Below is a small trained network, with its code and all its weights. Each question gives an input and a class and asks what happens when units are switched off, that is, made to give their printed mean instead of their output.

import numpy as np


def w(rows, s, z=0):
    codes = np.array(rows[::2]) - 128.0
    scale = np.full(codes.shape[1], s)
    scale[-1] = z or s
    return codes * scale


def norm(h):
    return h / np.sqrt((h * h).mean(-1, keepdims=True) + 1e-5)


def f(y):
    return y / 2 * (1 + np.tanh(0.7978845608 * (y + 0.044715 * y**3)))


def log_softmax(a):
    a = a - a.max(-1, keepdims=True)
    return a - np.log(np.exp(a).sum(-1, keepdims=True))


def net(x, mask):
    res = np.array(x, float).reshape(1, 3) / 4 @ E
    u = 0
    for l in range(2):
        y = f(norm(res) @ A[l][:, :-1].T + A[l][:, -1])
        res = res + np.where(mask[u : u + 12], y, B[l][:, -1]) @ B[l][:, :-1]
        u += 12
    return log_softmax(norm(res)[-1] @ U[:, :-1].T + U[:, -1])


A, B = {}, {}
E = w([
[127,2,98],'x0',
[138,108,233],'x1',
[12,116,130],'x2',
],0.0048)
A[0] = w([
[128,72,191,137],'0.n1',
[96,91,149,135],'0.n2',
[214,136,130,3],'0.n3',
[141,142,216,114],'0.n4',
[198,126,105,53],'0.n5',
[149,28,131,46],'0.n6',
[129,154,39,90],'0.n7',
[159,14,100,81],'0.n8',
[134,150,179,69],'0.n9',
[249,95,122,77],'0.n10',
[140,106,184,128],'0.n11',
[38,106,133,126],'0.n12',
],0.014,0.0031)
B[0] = w([
[152,51,76,197],'0.n1',
[54,143,100,161],'0.n2',
[89,130,236,176],'0.n3',
[181,114,67,205],'0.n4',
[107,85,201,169],'0.n5',
[73,215,70,212],'0.n6',
[210,42,92,198],'0.n7',
[29,187,55,255],'0.n8',
[147,137,85,152],'0.n9',
[65,63,194,250],'0.n10',
[188,96,76,170],'0.n11',
[134,84,255,210],'0.n12',
],0.0085,0.0054)
A[1] = w([
[214,121,118,82],'1.n1',
[189,98,165,41],'1.n2',
[190,249,119,130],'1.n3',
[126,150,197,36],'1.n4',
[66,118,157,134],'1.n5',
[190,195,135,156],'1.n6',
[172,56,61,170],'1.n7',
[220,149,122,121],'1.n8',
[127,99,201,68],'1.n9',
[173,247,135,250],'1.n10',
[106,242,97,252],'1.n11',
[42,44,84,166],'1.n12',
],0.012,0.0033)
B[1] = w([
[140,94,131,157],'1.n1',
[142,138,127,153],'1.n2',
[92,121,105,157],'1.n3',
[140,81,115,139],'1.n4',
[129,103,210,177],'1.n5',
[84,146,114,149],'1.n6',
[254,181,136,193],'1.n7',
[111,85,118,162],'1.n8',
[96,90,165,166],'1.n9',
[72,94,74,164],'1.n10',
[129,60,91,178],'1.n11',
[186,142,141,254],'1.n12',
],0.01,0.0077)
U = w([
[106,65,245,179],'0',
[66,81,54,205],'1',
[248,124,112,191],'2',
[148,113,150,217],'3',
[119,202,154,20],'4',
[130,199,154,15],'5',
[119,174,146,2],'6',
],0.017,0.008)

Each question gives the input, the list of numbers given to net, and the class t.
The units are the neurons (one row each of A and B). Each row of codes is followed by its name. A weight is (code - 128) times the scale printed after its matrix; where a second scale follows, it is the last column's (A, B and U).
mask holds one flag per neuron, layer by layer. A switched-off neuron (its flag False) gives its mean, the last column of its row in B, instead of its output. The means were averaged over made-up inputs and are rounded, as every weight is.
A unit's drop is (log p(t) with every unit on - log p(t) with that unit switched off) / (log p(t) with every unit on - log p(t) with every unit switched off).
The circuit of an input: a set's keep is (log p(t) with only the set's units on - log p(t) with every unit switched off) / (log p(t) with every unit on - log p(t) with every unit switched off). Starting from the 12 units with the biggest drops (on a tie, the unit counted first), units are removed one at a time, each time the one whose removal leaves the highest keep (on an exact tie, the one counted first), for as long as the keep stays at least 0.8.
units of the circuit, in order: the units of the circuit, biggest drop first
k most important neurons: the k neurons with the biggest drops, biggest first
top k neurons in layer l: the k neurons of layer l with the biggest drops, biggest first
drop when u is switched off: that unit's drop, to one decimal
input [6,-5,7], class 0: units of the circuit, in order -> 0.n12
input [0,4,-6], class 0: top 3 neurons in layer 0 -> 0.n3; 0.n10; 0.n7
input [-5,-3,-3], class 1: top 2 neurons in layer 0 -> 0.n12; 0.n10
input [6,0,-4], class 1: top 2 neurons in layer 0 -> 0.n8; 0.n6
input [-1,-8,7], class 2: top 3 neurons in layer 0 -> 0.n7; 0.n10; 0.n3
input [3,-7,5], class 2: top 2 neurons in layer 0 -> 0.n7; 0.n10
input [1,-5,5], class 0: top 4 neurons in layer 0 -> 0.n12; 0.n4; 0.n1; 0.n11
input [3,5,1], class 2: 2 most important neurons -> 0.n1; 1.n7
input [-5,8,-4], class 2: 2 most important neurons -> 0.n4; 0.n6
input [3,5,4], class 2: 4 most important neurons -> 0.n1; 0.n10; 0.n11; 0.n3
input [5,-7,-7], class 0: 4 most important neurons -> 0.n10; 0.n5; 0.n4; 0.n3
input [7,-8,4], class 2: top 3 neurons in layer 0 -> 0.n7; 0.n10; 0.n12
input [-6,-7,3], class 2: top 4 neurons in layer 0 -> 0.n7; 0.n6; 0.n8; 0.n3
input [-5,8,-2], class 2: units of the circuit, in order -> 0.n4
input [7,7,-1], class 1: top 2 neurons in layer 0 -> 0.n8; 0.n6
input [3,-5,2], class 2: drop when 0.n7 is switched off -> 0.6
input [-6,-4,-6], class 0: drop when 0.n5 is switched off -> 0.2
input [-4,5,4], class 2: drop when 0.n6 is switched off -> 0.2
